(in the rows, 128 means zero)
Each row is followed by its class. Each block has new classes.
[124 122 133 125 165 113 131 144 129 129 132 134 137 141 141 136 130 119
 156 129  95 105  90 104 135 105 146 132 115] : A
[149 145 138 130 242 131 130 137 133 148 129 136 118 130 131 123 154 125
 146 159 116 127 133 114 126 113 117 110 131] : A
[133 143 138 146 230 132 126 127 122 147 139 128 122 131 107 117 130 125
 137 155 120  95 162 112 149 135 123  67 133] : A
[141 163 133 118 252 141 128 123 140 140 114 113 120 127 103 136 142 150
 126 124 146 141 166 146 130  99  93 147 119] : A
[143 165 125 119 252 119 128 125 131 147 118 122 120 113 115 149 142 149
 133 124 148 127 167 127  97 124 113 132 112] : A
[117  98 135 129  74 109 135 131 158 150 132 131 125 138 131 143  96 103
 120 128 123 123  94  87  73 144 142 130 119] : R
[153 136 139 134 252  91 128 132 134 144 129 131 115 129 125 119 137 110
 130 133 106 125 140 134 157 117 130 119 134] : A
[138 104 140 128 167 107 139 132 136 133 132 140 127 134 131 121 116 118
 128 118 122 132 108 114 130 111 160 130 138] : A
[118 159 114 125  73 213 150 104 141 126 135 118  84  86  96 103 150 184
 106 139 204 123 154 114 142 135  69 146 139] : A
[140 128 133 127 180 107 132 135 149 118 125 130 117 132 130 143 127 123
 132 123 100 143 128  95 100 130 136 131 129] : R
[121 163 126 122 252 111 132 137 138 155 138 129 137 134 113 141 134 117
 151 139 136 104 144 113 152 130 120  96 133] : A
[119 118 155 132  75 103 117 117 125 143 128 131 138 118 115 103  95 126
 122 120 115  90 143  89 161 132 133 114 131] : R
[146 153 125 116 252  98 125 129 132 128 117 116 132 116 116 118 135 136
 153 138 115 133 145 132 144 119 109 142 121] : A
[132 144 145 112 116 131 119 134 133 140 127 144 116 120 131 132 113 133
 111 118 128 111 149 104 129 125 144 110 115] : R
[160 172 170 125 252 141 107 121 124 148 125 135 118 122  98 127 135 130
 153 154 134 106 163 114 158 127 105  69 110] : A
[139 156 121 138 252 117 129 121 113 135 127 124 138 134 117 122 147 123
 145 142 144 101 139 133 144 138 119  96 135] : A
[152 131 142 120 209  75 109 117 131 158 139 123 133 141 115 120 117 104
 139 120  82 122 125 107 138 126 148 110 135] : R
[138 146 142 116 227 101 129 141 127 141 136 128 141 145 125 133 127 117
 135 119 129 118 144 135 158 113 135  88 134] : A
[131 125 147 123 135 109 123 134 133 154 114 135 121 122 134 146 123 122
 136 119 105 146 136 113  99 114 143 175  92] : R
[107 142 142 147  99 129 133 110 122 146 130 127 136 104 104 117 123 129
 138 137 122  99 101  83 120 154 118 109 127] : R
[136 164 146 109 233 133 117 120 125 153 131 130 117 109 110 136 109 141
 114 125 160  92 172  78 139 114 143 105 120] : R
[147 141 101 136 252 105 123 136 139 141 122 116 126 140 110 120 130 128
 138 136 129 128 163 132 139 106 110 138 126] : A
[ 97 138 135 113  56 103 118 132 140 120 139 129 139 129 131 136 114 110
 152 112 100 120 104  97 138 137 148 123 128] : R
[147 152 131 126 209 113 132 133 118 119 130 142 122 119 117 118 132 123
 139 130  99 123 126 107 158 104 151 151 124] : A
[125 166 131 138 163 183 126 109 120 160 147 145  99 122  93 140 148 139
 128 148 161  78 114  69 158 166 118  30 145] : A
[135 134 131 135 163 120  97 128 131 139 139 128 111 134 123 128 121 120
 113 120 106 127 129  96 108 120 148 101 126] : R
[129 139 134 104 159 158 124 136 123 147 131 152 117 133 136 126 125 126
 138 138 147 113 171 118 118 109 133  65 126] : R
[148 146 131 115 252 112 132 127 129 142 119 135 126 121 122 136 126 138
 146 119 152 126 197 134 107 111 127 126  87] : A
[143 145 122 126 239 132 119 118 124 129 135 144 125 120 125 130 139 123
 137 145 132 110 158 126 151 133 118  84 133] : A
[132 135 148 139 141 154 131 131 129 140 123 159 116 124 129 111 123 127
 140 160 139 106 160  91 132 136 127  88 121] : A

Each row is followed by its class. Each block has new classes.
[133 140 128 150 132 126 158 157 123  94 144 106 111 129 150 132 150 133
 133 126 135 125 127 148 140 114 124 121 131] : <68>
[133 128 120 122 136 137 129 104 125 117 146 118 123 130 130 134 129 128
 126 120 113 112 135 144 121 128 118 132 127] : <68>
[145 132 110 132 121 127 153 192 126 113 145 132 111  92 140 129 135 139
 130 157 137 131 128 143 151 126 137 128 122] : <61>
[102 127 114 148 128 126 135 154 149  84  87 133 122 123 138 132 131 137
 113 146 151 141 117 121 143 124 126 121 155] : <61>
[134 140 131 135 136 129 147 171 133 110 141 123 114 114 136 135 133 133
 125 157 139 133 128 147 136 120 120 122 132] : <61>
[136 126 123 120 130 130 134 173 125 127 178 114  98 120 128 144 137 123
 124 130 125 123 135 171 143 136 109 122 118] : <68>
[114 141 130 128 127 137 155 144 134 118 154 119 113 103 145 146 136 132
 125 164 133 144 133 157 139 128 102 140 112] : <68>
[117 152 117 126 123 120 141 177 137 108 166 117 106 127 139 140 144 145
 119 171 141 127 134 153 135 129 120 110 135] : <68>
[117 123 130 119 130 127 151 177 142 102 133 122 121 100 131 131 137 122
 123 165 138 148 115 142 156 113 122 128 125] : <61>
[127 141 135 147 127 123 147 163 130 106 126 122 112 117 139 129 126 137
 128 137 140 128 132 138 142 124 128 129 136] : <68>
[119 146 137 142  97 126 158 171 143  86 147 119 111 112 141 139 137 134
 117 173 151 134 118 158 142 126 115 119 143] : <68>
[152 156 125 141 124 137 137 205 125  90 144 126 120 125 142 128 135 153
 122 132 139 116 119 149 148 108 120 114 150] : <61>
[129 134 137 135 120 124 143 208 147  96 125 139 114 112 144 135 136 127
 118 158 146 150 127 147 152 126 129 123 136] : <61>
[121 135 128 112 117 125 140 159 138 100 146 128 126 128 132 135 141 117
 120 165 140 130 127 151 141 123 129 115 147] : <68>
[130 136 148 113 129 132 153 132 110 126 188 107 128 103 137 141 131 126
 127 153 124 130 156 166 132 130 104 137 108] : <68>
[136 133 126 134 126 124 140 130 130 127 155 117 117 123 134 143 142 142
 120 133 128 124 127 143 130 129 110 127 131] : <68>
[142 132 124 136 133 127 149 184 136 120 191 109 110 131 144 141 146 136
 121 152 138 112 131 163 140 135 106 120 122] : <68>
[125 149 130 141 119 131 132 173 145 141 139 125 116 125 132 131 131 123
 117 170 139 136 116 126 150 123 120 124 133] : <61>
[111 150 128 143 123 130 148 186 134 121 181 120 107 113 142 142 128 154
 128 159 145 126 131 148 151 134 124 123 135] : <68>
[138 161 126 137 112 129 154 208 125 115 179 124  97 112 145 140 141 140
 126 195 145 131 136 172 160 126 136 118 123] : <61>
[127 116 128 111 129 137 139 125 123 108 165 100 108 122 130 132 141 115
 127 127 128 119 141 155 129 124  94 125 127] : <68>
[131 180 120 165 120 131 139 208 144  83 125 128 102 120 149 137 124 150
 122 180 158 141 135 151 158 125 134 121 156] : <61>
[116 140 116 140 127 124 164 118 138 101 110 123 121 118 147 131 117 128
 109 144 131 134 126 130 136 128 127 126 131] : <68>
[132 127 126 122 131 129 150 174 124 106 177 115 115 116 138 140 149 138
 116 146 129 114 138 167 144 112 112 124 124] : <68>
[117 156 127 130 120 121 149 181 135  98 153 125 126 126 148 143 132 138
 140 186 138 160 148 167 144 121 137 127 131] : <68>
[130 130 132 121 121 124 147 154 140 113 125 129 121 116 104 130 140 130
 104 148 134 142 122 127 147 115 120 124 126] : <61>
[ 83 133 122 126 111 119 148 148 161  78 104 121 122 117 143 144 137 129
 110 190 159 171 120 135 149 112 126 121 153] : <61>
[160 107 123 129 144 113 153 157 121 129 169 117 137 119 137 133 156 115
 146  99 125 111 139 139 132 139  94 118 115] : <68>
[ 98 111 130 119 136 133 152 132 143 115 116 121 127 101 142 131 129 117
 112 150 142 156 118 136 145 121 117 105 130] : <61>
[115 135 123 131 126 131 163 121 152  99 140 114 119 118 143 143 138 128
 114 153 146 132 131 144 136 121 105 105 143] : <68>
[121 144 124 160 129 139 153 186 129 121 147 126 117  97 137 132 137 135
 128 156 133 144 120 140 139 127 132 124 115] : <61>
[118 128 125 119 129 126 159 130 135 110 139 116 113 110 142 144 132 131
 124 165 131 162 134 145 136 132 133 125 122] : <68>
[118 107 132  88 124 121 131 139 138 114 175 117 121 134 125 147 134 126
 124 167 127 109 138 155 138 130 113 130 142] : <68>
[135 136 121 137 117 131 154 173 126  78 158 130 114 126 145 159 141 128
 122 137 136 113 136 172 143 120 123 113 136] : <68>
[134 149 125 146  81 131 149 197 122  79 129 124 110 108 149 131 125 141
 129 141 149 126 127 145 148 121 153 121 147] : <61>
[140 137 124 139 135 109 135 148 106 112 146 127 122 113 132 134 127 133
 132 130 121 121 136 143 134 130 124 117 135] : <68>
[ 99 131 116 108 119 119 150  89 142  84 131 109 117 118 144 139 125 127
 120 160 142 146 139 142 128 122 110 122 140] : <68>
[128 151 130 148 123 132 150 174 141 121 140 116 109 119 127 134 135 132
 110 158 139 126 131 151 147 130 120 110 137] : <61>
[119 129 129 127 132 133 131 138 131 110 140 127 123 138 130 129 138 130
 111 141 134 126 127 150 132 128 117 136 139] : <68>
[ 97 111 135 125 129 102 148 125 139  87  99 129 132 108 140 124 131 109
 113 158 140 162 136 129 147 117 123 114 120] : <61>
[159 153 127 150 114 139 163 205 127 109 186 123 102 118 139 137 141 143
 115 147 140 114 142 166 150 127 109 112 124] : <68>
[123 143 113 153 121 133 159 208 141  99 153 119 109 114 143 142 142 141
 108 162 149 134 111 149 132 115 128 117 142] : <68>
[133 133 137 127 118 131 146 122 138  93 140 117 121 136 136 144 138 127
 125 137 140 124 128 154 136 136 118 122 152] : <68>

Each row is followed by its class. Each block has new classes.
[143 145 149 112 135 153 132 166 124  80 106 150 139 130 136 138 103 136
 128 109 179  78 107 116 131 132 114 129  80] : F
[133 130  88 130 120 139 125 132 134 136 145 120 130 140 121 130 140 116
 125 145 147 117 159 128 159 115 116 138 146] : Z
[133 155 116  79 139  96 122 184 104  99 115 132 130  86 115 161 103 128
 129 129 157  85  91 131 127 123 118 108  73] : Z
[143 122  97 107 113 117 100 150 127 108 134 130 131 146 136 151 110 112
 109 126 158 112 129 124 127 132 106 123  98] : Z
[104 132 133  93 150 142 112 168 122  97 103 143 122 121 118 137 107 141
 135 145 168 104 143 134 101 101 126 125 108] : Z
[138 125  85 109 137 134 104 187 121 107 123 117 123 118 123 141 111 113
 156 149 155 115  95  98 141 109 115 122 125] : Z
[140 149 100  94 121 137 114 124 135 113 135 129 126 105 129 166 112 118
 129 126 165 109  96 129 148 129  99 100  85] : V
[110 137  88  92 149 144 101 169 136 123 121 128 102 114 130 150 102 135
 123 133 164  99 130 146 137 113 101 139  71] : Z
[ 77 163 154  88 140 151 112 200 118 104  78 145 135 110  97 139 133 145
 145 143 136  97 115 103 126 102 140 138  90] : J
[129 160  50 103 146 130  97 179 135  67 118 141 115  97 123 141  97 124
 114 113 186  92 114 130 152 117 125 163  83] : Z
[133 164 130 106 148 141 129 250 134  78  85 133 110 108 142 153  88 129
 146 133 148  90 115 118 138 105  94 109 119] : J
[ 93 143 159  96 140 147 104 159 146  87 105 142 115 119 130 135 121 128
 109 120 172  99 125 129 124 146 106 140  87] : F
[131 146  76  99 126 122 109 156 133 125 111 118 131 110 125 151 102 123
 129 109 138 101 128 117 147 130 106 111 100] : Z
[143 151 131  81 143 150 109 150 131  90 103 120  96 130 129 134 122 116
 118 138 190 105 131 153 151 137 128 129  76] : F
[139 151 111 120 143 137 131 220 127 115 124 121 112 117 140 142 103 128
 123 121 141  91 128 122 149 115 108 135 114] : J
[123 137 153  83 119 138 114 144 132  88 118 156 130 125 107 135 124 137
 126 115 112 103 113 126 132 129 108 136 101] : F
[117 142  63 103 122 153 100 166 128 122 136 121 132 105 121 148  92 113
 121 110 147 102 130 118 159 139  96 137  87] : Z
[157 128 134  73 113 127 121 145 124 111 116 139 111 107  89 160  73 142
 128 128 172 112  87 117 133 121  46 124  74] : V
[135 129 123 101 115 123 103 189 123 102 109 155 116 124 139 147 115 134
 130 122 193 108 119 124 141  42 111 117  86] : Z
[134 136 126  46 107 149 108 182 124 104 114 136 115  95 117 144  92 127
 104 134 150 104 112 117 148 141 103 114  60] : V
[117 136 136  89 135 143 107 161 154 117 104 171 114  92 109 110 124 117
 130 109 168  93 128 146 131 128 124 138  91] : F
[129 134 119  77 150 115  98 154  99 114 106 119 101  93 126 134  98 141
 109 115 192  89 121 158 145 128 135 137  63] : L
[142 151 195  87 138 105 129 184 123 106  92 129  99 149 107 129 106 139
 135 119 122 105 104 134 124 126 125 127 127] : L
[138 146 127  99 129 152 112 135 145  89 111 152 109 140 145 168 120  96
 134 118 188 101 105 102 133 129 108 118  89] : J
[108 131 103 107 121 135 101 155 132 142 149 129 123 104  95 139 116 128
 143 128 125 120 146 116 142 113 121 117 116] : Z
